Below is a small trained network, with its code and all its weights. Each question gives an input and a class and asks what happens when units are switched off, that is, made to give their printed mean instead of their output.

import numpy as np


def w(rows, s, z=0):
    codes = np.array(rows[::2]) - 128.0
    scale = np.full(codes.shape[1], s)
    scale[-1] = z or s
    return codes * scale


def f(y):
    return y / 2 * (1 + np.tanh(0.7978845608 * (y + 0.044715 * y**3)))


def log_softmax(a):
    a = a - a.max(-1, keepdims=True)
    return a - np.log(np.exp(a).sum(-1, keepdims=True))


def net(x, mask):
    res = np.array(x, float).reshape(1, 5) / 4 @ E
    y = f(res @ A[0][:, :-1].T + A[0][:, -1])
    res = res + np.where(mask, y, B[0][:, -1]) @ B[0][:, :-1]
    return log_softmax(res[-1] @ U[:, :-1].T + U[:, -1])


A, B = {}, {}
E = w([
[129,123,123,129,129,128,126,122,129,131],'x0',
[128,46,142,128,48,98,87,230,143,128],'x1',
[124,116,122,130,130,129,125,116,127,144],'x2',
[173,67,161,146,120,145,246,105,134,111],'x3',
[229,149,47,137,154,121,163,195,53,200],'x4',
],0.011)
A[0] = w([
[158,91,145,128,132,131,249,109,124,127,200],'neuron 0',
[124,190,132,131,158,134,173,51,132,108,43],'neuron 1',
[172,136,92,136,120,125,168,181,109,173,163],'neuron 2',
[123,17,166,121,104,123,193,121,142,85,115],'neuron 3',
[131,89,145,123,116,128,146,138,127,124,79],'neuron 4',
[99,127,163,127,127,133,90,86,144,91,209],'neuron 5',
[135,163,122,127,143,134,138,120,117,147,140],'neuron 6',
[190,125,88,132,134,129,149,175,115,151,2],'neuron 7',
[79,139,154,135,113,129,96,73,145,91,80],'neuron 8',
[160,89,134,132,130,130,230,107,129,119,10],'neuron 9',
[123,184,134,129,151,133,167,68,128,115,243],'neuron 10',
[164,191,78,119,162,122,141,123,110,165,150],'neuron 11',
[103,89,158,122,115,129,121,134,135,102,142],'neuron 12',
[145,144,121,113,145,125,121,125,123,136,144],'neuron 13',
[134,80,125,131,96,124,81,199,129,140,73],'neuron 14',
],0.017,0.0093)
B[0] = w([
[91,7,117,118,84,113,133,125,132,86,241],'neuron 0',
[94,20,118,124,70,117,124,137,135,95,211],'neuron 1',
[136,184,136,82,177,135,102,119,134,148,219],'neuron 2',
[142,228,148,224,67,144,158,125,138,149,222],'neuron 3',
[126,152,135,152,101,133,139,124,134,126,145],'neuron 4',
[119,28,112,90,117,122,140,120,133,112,224],'neuron 5',
[144,173,140,154,115,126,136,127,152,147,167],'neuron 6',
[81,19,109,115,104,109,106,129,129,92,175],'neuron 7',
[149,128,119,61,198,119,109,152,99,139,204],'neuron 8',
[146,146,110,25,240,123,73,135,111,153,186],'neuron 9',
[150,198,122,79,199,127,84,145,114,164,249],'neuron 10',
[148,207,160,194,98,143,168,128,132,132,225],'neuron 11',
[124,139,121,176,86,132,143,120,130,127,180],'neuron 12',
[142,143,138,157,125,140,154,119,129,140,153],'neuron 13',
[118,50,112,42,191,120,119,111,115,108,199],'neuron 14',
],0.016,0.018)
U = w([
[149,166,126,57,223,119,84,136,104,164,2],'0',
[51,37,117,112,68,90,139,123,142,62,188],'1',
[149,217,185,245,51,178,207,118,157,152,239],'2',
],0.011,0.00097)

Each question gives the input, the list of numbers given to net, and the class t.
The units are the neurons (one row each of A and B). Each row of codes is followed by its name. A weight is (code - 128) times the scale printed after its matrix; where a second scale follows, it is the last column's (A, B and U).
mask holds one flag per neuron, in row order. A switched-off neuron (its flag False) gives its mean, the last column of its row in B, instead of its output. The means were averaged over made-up inputs and are rounded, as every weight is.
A unit's drop is (log p(t) with every unit on - log p(t) with that unit switched off) / (log p(t) with every unit on - log p(t) with every unit switched off).
The circuit of an input: a set's keep is (log p(t) with only the set's units on - log p(t) with every unit switched off) / (log p(t) with every unit on - log p(t) with every unit switched off). Starting from the 12 units with the biggest drops (on a tie, the unit counted first), units are removed one at a time, each time the one whose removal leaves the highest keep (on an exact tie, the one counted first), for as long as the keep stays at least 0.8.
units of the circuit, in order: the units of the circuit, biggest drop first
top k neurons: the k neurons with the biggest drops, biggest first
drop of u: that unit's drop, to one decimal
input [-1,5,1,7,7], class 1: top 3 neurons : neuron 0; neuron 7; neuron 10
input [3,1,-1,8,-6], class 2: units of the circuit, in order : neuron 3
input [-6,-8,6,7,0], class 1: top 3 neurons : neuron 0; neuron 1; neuron 2
input [0,2,-7,2,3], class 1: top 2 neurons : neuron 10; neuron 8
input [2,-7,6,7,-3], class 1: top 3 neurons : neuron 0; neuron 1; neuron 2
input [-5,5,-7,1,-3], class 2: top 3 neurons : neuron 3; neuron 0; neuron 1
input [6,-7,3,2,-2], class 1: top 2 neurons : neuron 1; neuron 0
input [-2,0,5,-8,7], class 2: top 2 neurons : neuron 11; neuron 10
input [4,2,0,-6,0], class 1: top 3 neurons : neuron 10; neuron 2; neuron 9
input [-7,5,-7,4,7], class 1: top 4 neurons : neuron 7; neuron 0; neuron 10; neuron 8
input [8,-4,-4,5,-1], class 1: top 3 neurons : neuron 0; neuron 1; neuron 2
input [-4,1,0,8,8], class 1: top 3 neurons : neuron 0; neuron 7; neuron 10
input [-4,3,-2,2,-7], class 2: drop of neuron 3 : 0.9
input [-5,4,2,7,-3], class 2: drop of neuron 3 : 2.0
input [0,8,4,2,-1], class 2: drop of neuron 11 : 0.0
